Each row has a class, written as a number after it.
[ 28  72 -10  20  17  -5   4 -16  21 -56  49  18  33 -21 -42 -39  -2 -38
  19   0 -46 -15  -9   9  30 -45  23  -9 -30  -2 -63   8 -11 -55  26  25
  17  62 -57   6  16]  5
[ -3  -9 -17  -2 -13  19  15  23 -22  19  -8  -7  -2 -21   1  30  10  17
 -11   4 -16  10 -10 -18 -26  62  -4  -1  10  -1  31  17 -13  33  -6  -4
 -24 -10  22   6 -23]  6
[-31  56   8  53  21  43  24  26  25 -32  61 -13  -9 -29  32  11 -13 -27
  10 -13 -25 -34   2   6  13 -36  10  -3   6  24 -14  -5 -27  -5 -30  46
 -21  42 -19   4 -15]  3
[ 73   0   4   8   6 -15  34 -18 -14 -31 -22  34 -14  11 -59  -8  -3 -13
 -12   0 -42   2 -23  16 -28   9  21 -16   9 -30  -9  -5 -67 -24  28  18
  32   1 -19   1  18]  1
[ 12   7 -18  14  -8 -29 -27 -41  -1 -18  11   8   5   1 -16 -29 -37   3
  -7  27 -23  27   2 -12  17  -3   0   4   0  -5   8 -12  31 -55  36  15
  18   5   0  -5  17]  4
[  6  -8   3  -5 -15   3   2  24 -13  17 -11 -24   0   6  21  16  35  33
 -18   0  10   5 -15 -27 -39  22  -7  -9   4  -6  41  -4   9  28  -1 -15
  -5  -6  33  10 -25]  6
[ 28  23 -17  17  -7  12  29  -4 -29 -15  28   1   1 -48 -21  15  -2  -1
 -16  22 -62 -21  -2   0   9  49 -21  19   5  -1 -62  46 -33   5 -12  33
 -26   0 -29  -1 -19]  2
[ 59 -14  67  28 -16  23  50 -15  -2 -35   2   4 -51  37  20  17  -2  -7
   5 -31   8  32   8  -2 -28 -28 -15 -24  30  13  38 -79 -42  -3   6  13
  39  -8  35  22 -17]  4
[ 35 -11  -4  11  16 -18 -12  -5   2  -7   7  11  11   2 -42 -23  -6 -16
 -11  -5  -5  13 -20  14   5  -2   4   1  -7 -13 -24   4 -16 -11  20   0
  30  -1 -23   0  20]  0
[  1 -21  79   0  -7 -19  18 -20  25   5 -11  17 -53  36  57 -14  -5   5
   7 -17  35  48  23 -15 -24 -27 -12  21  27  15  79 -57  14 -23  20  -6
  53  -9  50  17 -48]  4
[-23  28 -39   0  32  -7 -36  16   3 -17  23 -11  28   5   0 -24  -3  -9
  -6  22   0 -29   4  -6   8 -37  19 -35 -36 -26 -36  20  43 -24  -7  20
 -16  19 -31 -16  36]  1
[ -9 -61  51 -28  25 -22   9  31   7  93 -41  54 -44  31  32  26 -20  -8
  -8 -40  42  59  13  25  -8  88  34  82  22  -5 101  17 -26  26  -3 -55
  52 -38  25  -1 -69]  7
[ 12 -21  11  10 -11  38  65  31 -16  -6   2  27 -37  -6  26  56 -31 -24
   5 -17 -28  18  15   5  -1  27  23  18  40  19   9 -10 -60  15 -36   7
   3 -23  -8   9 -26]  1
[ 43  -2 100  16  -6  -5  47 -25  26 -12  -4  19 -64  32  32 -10  16  -4
   2 -29  11  30   2   0 -49 -29  -9  18  23   7  54 -50 -36 -21  28  -2
  71   1  36  27 -69]  4
[-39 -25 -55  14 -19  50 -12  53 -58  25  32 -51 -17 -35  51  62   9  37
  -3  30   0 -37  22 -34   4  49 -57   6   5  20 -44  30  20  75 -78   7
 -78 -31   3  -4 -40]  2
[-15 -32  42 -13 -11 -66 -26 -18  23  36 -26  23 -23  10   5 -33 -11  25
   8  13  38  61  -2 -25  -4   4  12  22  37  10  98 -40  44 -45  20  -8
  49  -1  50   1 -35]  3
[  59    7  -10   37    0    7   -8    1   -5  -74   30  -39   43   33
  -51  -30   30   13    7   -9   14  -14  -26   -3    5 -107  -21  -92
  -28  -13  -28  -68   14  -28   25   22    3   14   -9    1   92]  0
[-17 -36  20 -24   3 -35  16   3   8  45 -25  36 -31  12  26   7 -23  -3
  -2  12   9  36  14 -11  -2  43  27  52  25   2  41  16  10  -5  -3 -21
  32 -28   4  -6 -51]  1
[ 46 -43  23  -1 -34 -23  21 -13 -31  10 -17   2 -32   3  -1   6  20  38
  -6  16   0  24  -1 -33 -13  18 -36  -1  29   4  15 -34   2  -3   5  -6
  12 -28  32   8 -22]  2
[-36  40 -56   6  12  -8 -29   6  13  -9  30  -8  29 -16   9 -21 -20  -1
   4  42 -36 -35  10 -18  18 -30   4 -21 -22  -8 -33  29  45 -34  -4  34
 -30  20 -35 -12  17]  1
[ 36  10 -11  22 -17  22  28  13 -28 -21  10 -29  10  -1  -5  25  29  21
 -12   3 -21  -5 -22 -24 -21   9  -9 -36  -4  -3  11 -12 -10  17   3  17
 -19   8  19   8   0]  6
[-12 -29 -71  27  11  -2 -51  23 -41   6   0 -28  36   1 -31  13 -21  21
  -6  17  20 -11  -9  -1  31  17  14 -26 -12 -16  14  -7  28   6 -25   0
 -42  -5 -10 -12  78]  3
[-45  20   3   5  27  -6 -14  12  39  11  40  21   6 -29  14 -22 -35 -41
  -4  -8 -17   9   7  12  39  -5  13  51  -3  21 -29  44  10 -16  -6   5
  12  11 -40  -8 -20]  0
[ 39  -7  22   8 -28 -32  18 -30  13 -37  12  20   5  -8 -37 -27 -13  -2
   5   2 -21  46 -18  -9   2 -31  -9  -5  27  18   7 -40  -5 -41  43  18
  38  -2   4   2   5]  0
[ 54  44  -7  58   0  12 -15   1 -18 -57  29 -46  14 -13 -47 -14  41  25
  -1  16 -31 -39 -43  -4 -47 -43 -20 -65 -26 -17 -46 -33 -33  -3   9  52
 -21  30  -6  10   4]  3
[-29  10 -28 -25 -51 -33  -6 -16   0 -10  16  15  20 -36  -8 -11 -38  18
  33  28 -31  61  20 -29  30  -4 -10  22  23  44  24 -25  40 -51  10   7
 -15   7   6   7   1]  5
[  -8    3   58    0  -10   -4   40   -4   18   41   26   31  -56  -27
   67   10   -2   -4   -7    9  -22   16   20  -22    2   45  -16   71
   42   37   -2   29  -14   -8  -13    6   29   -2   13   16 -111]  2
[ 53  33 -21  29  14  13   0   6 -11 -44  23 -16  33  17 -54 -12  15   4
  -5 -13 -34 -24 -32  20 -10 -45   2 -65 -41 -34 -23 -17 -23 -19  38  26
  -8  22 -19  -9  59]  7
[-78   8   3 -22  12   6 -18  46  17  36  23  -5  -7  -7  75  14   1  -5
  28 -14  36   6  34  -7  14   5  -1  39  -7  31  11  25  34  31 -47 -21
 -22  11  -4   4 -46]  5
[  3 -83  22  -3 -21  -1  19  21 -30  21 -15   8 -28  16  14  48 -18   6
  -2 -32  49  59   8   8   0  35  -8  14  41  28  58 -25 -20  58 -25 -21
   3 -59  35  -8  10]  0
[-27 -21  36  13  27  16  -4  39  19  30  19 -17 -20  16  57  11  21 -11
  -1 -30  46 -13   2   8 -10 -16  -2  27  -7  16  17  11   3  44 -31 -19
  15  -9  -2   6 -40]  0
[ 27 -28  23  28  12   6   8  14 -12   9 -25   4 -19   8 -25  22   6   7
  -3 -20  19  14 -20  11 -18  26  18   4  15 -10  48 -24 -46  15  -8 -12
  18  -8  14   7   3]  3
[  1  25 -37   9  -8  -1  -1   3  -5 -11  29  -3  26 -18 -11  -4 -25   5
   1  17 -55   9 -13  -5  12  -3  -2  -4 -12   4 -18  15  11 -14  22  28
 -18   7 -17 -16   5]  7
[ -4  23  53   7   2   2  36   4  27 -19  32  26 -23  10  41 -11   4 -27
  36 -32  14  22  20   1  16 -42  17  17  11  39  21 -33 -14 -26  -5   3
  31  34   0  17 -34]  5
[ 52 -60  -5  -5 -20   9  35  32 -55  19 -30   6 -33   6 -24  60 -12  19
  -6 -23 -29  54 -22  21 -32  77   2  21  20  -5  11   4 -79  56  -1 -14
  -5 -50  16  -1 -20]  7
[ 22  10   6  10  15  16   0  21  -9   1   4  -5  -2   6 -14   2  20   7
  -4 -16 -24   1 -25  13 -36  12  -1  -5 -25 -20 -12  19 -26  23  22   4
   3  -2  -3  -6 -22]  7
[ 24 -30  56 -17  16 -43   8 -25  29  23 -19  52 -16   9 -39 -30 -16 -31
  -7 -24  12  61  -8  15   5  20  24  45  19  -5  31   2 -14 -30  38 -29
  74 -15  -5   5 -11]  0
[ -3 -24   5   6  -9  -9 -28 -14  -5  27  -8 -11 -18  14  35  -3 -11  25
 -12  16  13  19   8 -19 -24  14 -16  26   4  -1  41 -11  29   0   6 -12
  18 -18  26  12 -27]  4
[  2 -10  11  19  45  34   0  25  -5  12   1   7 -17  17  14  26 -24 -32
 -19 -34  18  -2  17  32   9  34  18  29 -14 -21  -4  27 -35  24 -23 -21
  11 -12 -20   6   8]  4
[ 41 -53  26  -9   9 -11  25   3 -34  18 -20  20 -27  17 -19  16   8   3
 -10 -11  28  17  12  -1   9  47  -9   8  25 -16   5   0 -23  26 -17 -18
  18 -30   8  -4   6]  2
[ -4  32 -84  19 -15  24 -16  14 -31 -28  34 -23  44 -39 -25  18 -37  14
  -6  25 -80  -1 -15   0  12   8 -15 -20 -20   6 -36  23  -2   0   8  47
 -63   6 -21 -19  39]  7
[ 10  -9 -26 -19 -30 -48 -28 -26 -21   8   1  -7  20 -27 -33 -27   5  50
 -11  54 -22  14  -5 -35   5  12 -34  -6   7  -9 -12  13  50 -37  24   7
 -11 -14   9  -9  16]  2
[114 -25 -17   9 -50 -30  17 -29 -54 -40 -34   5  10  12 -98   7   8  49
  -5  12 -73  50 -56  -2 -45  13 -13 -39  10 -21  18 -51 -48 -24  70  19
  14 -23  20   0  30]  7
[ 26  34  -4   2  -3 -18 -14 -11   3 -28  11   5  24  -2 -41 -26  20   8
  17   0 -13  -7  -9   0  -8 -37  -8 -22 -25  -7  -9 -16  -2 -27  24   4
   2  27 -19   8  24]  5
[-21 -32  15  -4  12   4 -16  29  -6  34   3  -3 -22  -8  20  12  14   2
  -9 -15  19  15 -12   9 -33  37 -10  42   2   6  -7  41 -17  55 -17 -19
  11 -28   3   3 -48]  0
[ 55 -56  26 -34   9 -45   4 -15 -10  28 -61  54  -6  35 -75 -10 -10  -8
 -25 -27  30  72 -11   1   7  63  45   2  26 -38  83 -26 -12 -27  42 -49
  62 -20  25  -4  42]  6
[-14  16 -65   0 -26   0 -11  -4 -21 -26  33   7  37 -27 -37   0 -60   3
  13  19 -67  42   1  -8  44   6  -1 -15   8  17 -12   5  22 -34  19  40
 -38   2 -11 -27  48]  7
[-63  46 -25 -17 -30 -32 -28  -1  20 -23  46 -11  20 -22  40 -36  -6  24
  38  28   0  20  22 -39  19 -60 -28  -7  -5  38  12 -23  82 -47   3  25
 -27  35  15  -4  -8]  5
[-63  31 -28   1 -10   8  -7  11  13  -8  49  -5  14 -17  45   0 -44  -5
  20  10 -29  21  25 -17  37 -26 -11 -10   4  38  13  -4  50 -18   2  46
 -43  20   7 -20   0]  7
[ 42 -63  15   4 -16 -16  -6  14 -33 -12 -16 -22  -8  38 -17  11  25  32
  -2 -16  54  40 -16  -5 -27 -18 -28 -38   8  -1  29 -59   1  33   2  -9
  11 -37  38  -1  29]  0
[-39 -13  -2 -26  28   0 -14  30  -2  61  -8  42 -13 -33  -1  24 -21 -30
   7 -23   0  22  14  30  12  93  34  87  -5   0  -3  87 -35  34 -26 -48
   8  -8 -34   8 -43]  5
[-71 -19  34  30  32  34   2  55  21  39  30 -13 -36  13 100  33 -13 -21
  16 -31  66  -1  32   0  27  -7  24  27  18  36  58 -19   8  30 -71  -6
  -7   8  17   8 -40]  3
[ 32 -18  24  28  10  24  -6  29 -19 -13  12 -36 -13  25  -2  12  51  13
  -9 -30  37 -13 -28   9 -43 -25 -26 -26 -23  -1 -16  -8 -28  52 -14  -5
   5 -11  12   8  -9]  0
[  9  25 -10  -7 -50 -49   1 -40  22 -23  10  14  11 -13 -10 -40 -27  35
  14  36 -64  55 -14 -39  -4 -43 -26  -7  27  24  47 -47  38 -77  71  42
  19  18  35  -5  -9]  7
[-49 -33  35   5  52  -1 -15  42  29  51  -4  27 -25  23  31  10 -32 -35
  -2 -38  80  22  24  15  39  17  49  36  19   1  65 -15   1   5 -42 -41
  31  -2  -1  -3   1]  3
[-24  47 -17  22  47  20 -26  -1  17 -27  49  -3  19  -2   7 -21 -30 -36
 -12   2 -11 -25  15  12  27 -32  10  -2 -33 -18 -44  26  18 -25   1  22
  -2  30 -42  -6  36]  4
[-14  27  25   0  -6  -4  14  -1  28 -10  20  14 -21  -4  43 -18  -3  -4
   8  17 -21   2  11 -25 -21 -41   0  -1  17  20   8 -11  10 -30   4  33
  20  17   7   6 -52]  1
[ 41 -34  15  26  54  -1  -8  30 -23  39 -32  18 -10  16 -46  20   9 -20
 -28 -33  26 -12 -30  44  -9  69  52  29 -18 -45   6  34 -67  32 -19 -41
  30 -12 -33   6   7]  3
[ 71 -15  22  17  34 -11  -7 -17  -7   3 -24  23 -12  28 -41 -14 -10 -21
 -34 -16  -3   7 -17  30 -11  32  26  19 -20 -44  -9  12 -39 -13  29 -25
  54  -8 -25   4   6]  4
[ 24  -3 -51  15   0  10 -29  33 -60 -12  10 -35  31  -1 -33  20  39  27
   9  -1   9 -27 -18  14 -19  13  -8 -25 -54 -24 -41  18 -13  38 -23 -14
 -43  -1 -25   9  32]  5
[ 12  -4 -27  20 -21  20  18   8 -20 -42  34 -17  13 -21 -24  17 -19  -2
   7   1 -30  17  -9   0   6  -8 -23 -18  16  27 -28 -14 -18  19 -10  34
 -29 -13 -10  -6  27]  0
[ 48 -66  55  -3  27 -16 -27  -6 -12  35 -61  26 -28  69 -11  -1  16  12
 -24 -35  65  35  -1  10 -38  27  11  18   0 -44  62 -31  -7  13  31 -65
  70 -40  26  13  11]  4
[-22 -27  -6  -7  -3 -11   3   2   1   3  16  24  12 -17 -16   5 -46 -14
  -4  -6   4  47   7   8  36  13   6  29  22  26  22  10   7  -9   1   0
   6 -18  -5 -14  31]  0
[ 40 -22  -6  12   1 -12 -23 -21 -25  -9 -13  -9  -4  24 -22  -9  -5  15
 -14  10   4  14  -8   0 -23  10  -9 -17 -10 -23  12 -18   2  -5  19  -1
  13 -14   8   0  22]  4
[  3 -32  68   9  44 -26   5   4  30  33 -15  54 -36  33  -5 -16 -25 -40
   2 -46  59  47   9  25  32  25  61  37  33 -10  63 -13 -24 -23   1 -29
  74   5   9  -1  -4]  3
[ 57  15 -27  16  24 -16 -18  -8 -16 -36  -8 -14  28  30 -52 -28  31  10
 -16  21 -13 -46 -30   2 -28 -42  13 -57 -41 -51 -28  -6   1 -24  27  17
   9  18 -32  -6  50]  1
[-13 -25  22  -8   6 -17  -8   9  13  32  -3  13 -16 -15   9  -4  -3  -8
  -4  -6   0  30  -9   5 -16  36  -3  49  13  11   5  29  -7  25   3 -13
  25 -23  -2   0 -51]  0
[ 23  17   3  12   6  -1  -6   4   3 -28  14  -6  16  26 -18 -22   9   9
   4 -12  -6   6 -15   2  -9 -49  -4 -41 -19  -9  10 -29   5 -19  36  18
   6  17   6 -10  28]  7
[ 35  59 -30  29  -6 -14 -12 -30  11 -73  57  -1  46  10 -54 -52 -20  -5
  12   9 -44   6 -11  -6  34 -80   2 -75 -23 -11 -22 -51  32 -79  57  58
  -1  42 -15 -24  67]  7
[ 38 -24  70   9  34 -46  -7 -13  25  30 -36  36 -28  36 -32 -32  18  -1
 -10 -24  46  23 -21  13 -21   3  30  21  10 -30  70 -23 -24 -30  30 -28
  80   8  19  13 -13]  3
